Here is a tiny trained network, its code and every weight. The questions are about switching its units off for an input and a class, where a switched-off unit gives its printed mean instead of its output.

import numpy as np


def w(rows, s, z=0):
    codes = np.array(rows[::2]) - 128.0
    scale = np.full(codes.shape[1], s)
    scale[-1] = z or s
    return codes * scale


def f(y):
    return y / 2 * (1 + np.tanh(0.7978845608 * (y + 0.044715 * y**3)))


def log_softmax(a):
    a = a - a.max(-1, keepdims=True)
    return a - np.log(np.exp(a).sum(-1, keepdims=True))


def net(x, mask):
    res = np.array(x, float).reshape(1, 7) / 4 @ E
    y = f(res @ A[0][:, :-1].T + A[0][:, -1])
    res = res + np.where(mask, y, B[0][:, -1]) @ B[0][:, :-1]
    return log_softmax(res[-1] @ U[:, :-1].T + U[:, -1])


A, B = {}, {}
E = w([
[118,119,183],'x0',
[139,127,101],'x1',
[89,148,215],'x2',
[141,118,97],'x3',
[219,157,154],'x4',
[167,2,140],'x5',
[150,125,99],'x6',
],0.0064)
A[0] = w([
[148,37,90,128],'n0',
[120,189,75,237],'n1',
[173,188,179,233],'n2',
[220,162,150,115],'n3',
[98,74,95,61],'n4',
[118,45,130,125],'n5',
[183,143,160,194],'n6',
[85,119,216,142],'n7',
[26,135,125,108],'n8',
[107,187,75,194],'n9',
[102,254,138,83],'n10',
[151,135,136,166],'n11',
[184,104,95,146],'n12',
[98,216,102,160],'n13',
[140,25,148,121],'n14',
[83,181,146,173],'n15',
[193,143,154,185],'n16',
[131,183,194,222],'n17',
[183,140,97,254],'n18',
[247,185,173,114],'n19',
[202,30,158,87],'n20',
],0.0092,0.0017)
B[0] = w([
[161,158,169,193],'n0',
[174,68,173,201],'n1',
[92,108,162,217],'n2',
[49,158,83,174],'n3',
[129,151,115,143],'n4',
[147,254,175,177],'n5',
[40,98,109,168],'n6',
[124,103,131,220],'n7',
[133,144,71,194],'n8',
[233,51,176,191],'n9',
[182,144,134,253],'n10',
[133,104,117,140],'n11',
[81,130,141,158],'n12',
[175,128,190,216],'n13',
[194,221,142,202],'n14',
[179,101,103,200],'n15',
[83,121,110,168],'n16',
[133,91,126,228],'n17',
[86,55,127,178],'n18',
[55,163,30,214],'n19',
[145,193,139,210],'n20',
],0.0052,0.0037)
U = w([
[200,26,198,252],'0',
[254,164,211,44],'1',
[140,47,162,136],'2',
[42,131,95,154],'3',
[122,84,165,23],'4',
],0.008,0.0015)

Each question gives the input, the list of numbers given to net, and the class t.
The units are the neurons (one row each of A and B). Each row of codes is followed by its name. A weight is (code - 128) times the scale printed after its matrix; where a second scale follows, it is the last column's (A, B and U).
mask holds one flag per neuron, in row order. A switched-off neuron (its flag False) gives its mean, the last column of its row in B, instead of its output. The means were averaged over made-up inputs and are rounded, as every weight is.
A unit's drop is (log p(t) with every unit on - log p(t) with that unit switched off) / (log p(t) with every unit on - log p(t) with every unit switched off).
The circuit of an input: a set's keep is (log p(t) with only the set's units on - log p(t) with every unit switched off) / (log p(t) with every unit on - log p(t) with every unit switched off). Starting from the 12 units with the biggest drops (on a tie, the unit counted first), units are removed one at a time, each time the one whose removal leaves the highest keep (on an exact tie, the one counted first), for as long as the keep stays at least 0.8.
circuit, biggest first: the units of the circuit, biggest drop first
unit that matters most: the unit with the biggest drop
k most important neurons: the k neurons with the biggest drops, biggest first
drop when u is switched off: that unit's drop, to one decimal
input [-1,4,5,-3,3,8,7], class 1: circuit, biggest first => n14; n20
input [-1,-1,6,3,8,1,5], class 3: unit that matters most => n19
input [6,-6,6,7,-4,7,6], class 1: circuit, biggest first => n14; n5; n20
input [-8,-1,-5,-4,4,-7,6], class 0: circuit, biggest first => n9; n1; n18
input [-8,-7,-4,4,-6,-4,3], class 0: circuit, biggest first => n9; n1; n19
input [-4,-5,8,-2,8,-3,4], class 3: circuit, biggest first => n19; n3
input [0,-8,3,8,-5,8,0], class 1: 2 most important neurons => n14; n5
input [1,4,4,-7,-7,-8,0], class 1: 2 most important neurons => n10; n13
input [-1,2,4,-2,-8,8,5], class 1: drop when n14 is switched off => 0.3
input [-4,1,3,1,-2,8,-2], class 1: drop when n5 is switched off => 0.2
input [4,-6,-3,4,-5,8,3], class 1: drop when n5 is switched off => 0.2
